Below is a small trained network, with its code and all its weights. Each question gives an input and a target symbol and asks what happens when units are switched off, that is, made to give their printed mean instead of their output.

import numpy as np


def w(rows, s, z=0):
    codes = np.array(rows[::2]) - 128.0
    scale = np.full(codes.shape[1], s)
    scale[-1] = z or s
    return codes * scale


def f(y):
    return np.maximum(y, 0)


def softmax(a):
    e = np.exp(a - a.max(-1, keepdims=True))
    return e / e.sum(-1, keepdims=True)


def log_softmax(a):
    a = a - a.max(-1, keepdims=True)
    return a - np.log(np.exp(a).sum(-1, keepdims=True))


def net(x, mask):
    ids = ['ΔΛαβεημτ'.index(c) for c in x.split()]
    T = len(ids)
    res = E[ids] + P[:T]
    q, k, v = (res @ M[0].T for M in (Q, K, V))
    z = softmax(np.where(np.tri(T) > 0, q @ k.T / 3**0.5, -1e9)) @ v
    res = res + np.where(mask[0], z, O[0][:, -1]) @ O[0][:, :-1]
    y = f(res @ A[0][:, :-1].T + A[0][:, -1])
    res = res + np.where(mask[1:9], y, B[0][:, -1]) @ B[0][:, :-1]
    return log_softmax(res[-1] @ U[:, :-1].T + U[:, -1])


Q, K, V, O, A, B = {}, {}, {}, {}, {}, {}
E = w([
[175,82,104,185,209],'Δ',
[83,132,89,48,76],'Λ',
[165,82,8,130,203],'α',
[220,112,74,171,171],'β',
[193,84,129,150,150],'ε',
[89,127,139,69,72],'η',
[37,149,113,7,97],'μ',
[107,208,135,107,81],'τ',
],0.015)
P = w([
[114,20,219,188,70],'0',
[85,79,97,182,216],'1',
[180,100,97,120,121],'2',
[80,137,150,147,208],'3',
[214,101,106,113,124],'4',
[86,159,174,132,210],'5',
[158,128,117,59,92],'6',
[115,156,170,109,245],'7',
],0.011)
Q[0] = w([
[220,1,83,15,63],'H0',
[144,135,80,126,83],'H0',
[113,94,140,165,198],'H0',
],0.0098)
K[0] = w([
[93,1,180,148,20],'H0',
[215,32,97,241,58],'H0',
[136,227,97,96,110],'H0',
],0.0081)
V[0] = w([
[85,134,112,6,158],'H0',
[117,195,185,198,76],'H0',
[124,115,189,57,56],'H0',
],0.012)
O[0] = w([
[22,113,69,139,61,76],'H0',
[152,192,40,226,191,2],'H0',
[196,180,253,142,1,85],'H0',
],0.0097,0.0042)
A[0] = w([
[193,121,207,177,91,10],'N0',
[248,87,36,181,160,86],'N1',
[229,236,181,53,167,67],'N2',
[115,122,247,169,25,33],'N3',
[113,169,15,134,142,166],'N4',
[21,30,15,147,109,2],'N5',
[235,146,145,64,186,104],'N6',
[155,194,104,254,17,176],'N7',
],0.0063,0.005)
B[0] = w([
[166,153,154,151,74,180],'N0',
[97,153,159,178,134,253],'N1',
[92,114,189,124,59,210],'N2',
[155,110,55,152,155,194],'N3',
[127,145,245,146,165,195],'N4',
[89,166,95,184,114,230],'N5',
[120,80,152,193,96,248],'N6',
[158,128,78,137,190,215],'N7',
],0.011,0.0068)
U = w([
[129,157,201,126,118,25],'Δ',
[150,163,137,133,117,95],'Λ',
[129,112,76,152,122,66],'α',
[141,125,178,116,166,56],'β',
[170,64,126,76,165,134],'ε',
[126,120,175,127,128,121],'η',
[108,135,109,160,80,102],'μ',
[124,255,167,138,148,253],'τ',
],0.0092,0.0049)

Each question gives the input, a string of symbols that net reads in full, and the target symbol t.
The units are the heads (3 rows each of Q, K, V and O) and the neurons (one row each of A and B). Each row of codes is followed by its name. A weight is (code - 128) times the scale printed after its matrix; where a second scale follows, it is the last column's (O, A, B and U).
mask holds one flag per unit, heads first, then neurons. A switched-off unit (its flag False) gives its mean, the last column of its rows in O or B, instead of its output. The means were averaged over made-up inputs and are rounded, as every weight is.
A unit's drop is (log p(t) with every unit on - log p(t) with that unit switched off) / (log p(t) with every unit on - log p(t) with every unit switched off).
The circuit of an input: a set's keep is (log p(t) with only the set's units on - log p(t) with every unit switched off) / (log p(t) with every unit on - log p(t) with every unit switched off). Starting from all 9 units, units are removed one at a time, each time the one whose removal leaves the highest keep (on an exact tie, the one counted first), for as long as the keep stays at least 0.8.
units of the circuit, in order: the units of the circuit, biggest drop first
k most important neurons: the k neurons with the biggest drops, biggest first
drop when u is switched off: that unit's drop, to one decimal
input α α μ ε Λ μ η μ, target μ: units of the circuit, in order	H0
input Λ Λ τ τ β τ η Δ, target τ: units of the circuit, in order	H0; N4
input ε ε τ α μ, target Δ: units of the circuit, in order	H0; N2
input μ β ε, target α: units of the circuit, in order	N3; H0; N7
input Δ ε α, target β: 3 most important neurons	N1; N4; N5
input ε ε η Δ Λ Λ Λ, target Δ: units of the circuit, in order	H0; N2
input τ μ τ ε α τ ε, target τ: 3 most important neurons	N1; N7; N0
input Λ η τ α α α ε ε, target ε: units of the circuit, in order	H0; N1; N5
input μ η α μ η α, target μ: 2 most important neurons	N5; N7
input τ α τ η Δ ε β, target τ: 2 most important neurons	N1; N7
input ε α τ η τ, target Δ: 2 most important neurons	N2; N6
input Λ ε α μ, target μ: 2 most important neurons	N5; N4
input τ α β, target τ: drop when H0 is switched off	0.9
input μ μ α Λ η, target α: drop when N4 is switched off	0.1
input α ε Λ, target ε: units of the circuit, in order	H0
input τ Δ α, target τ: drop when H0 is switched off	0.6
input η β η μ α α μ Λ, target μ: drop when N4 is switched off	0.2
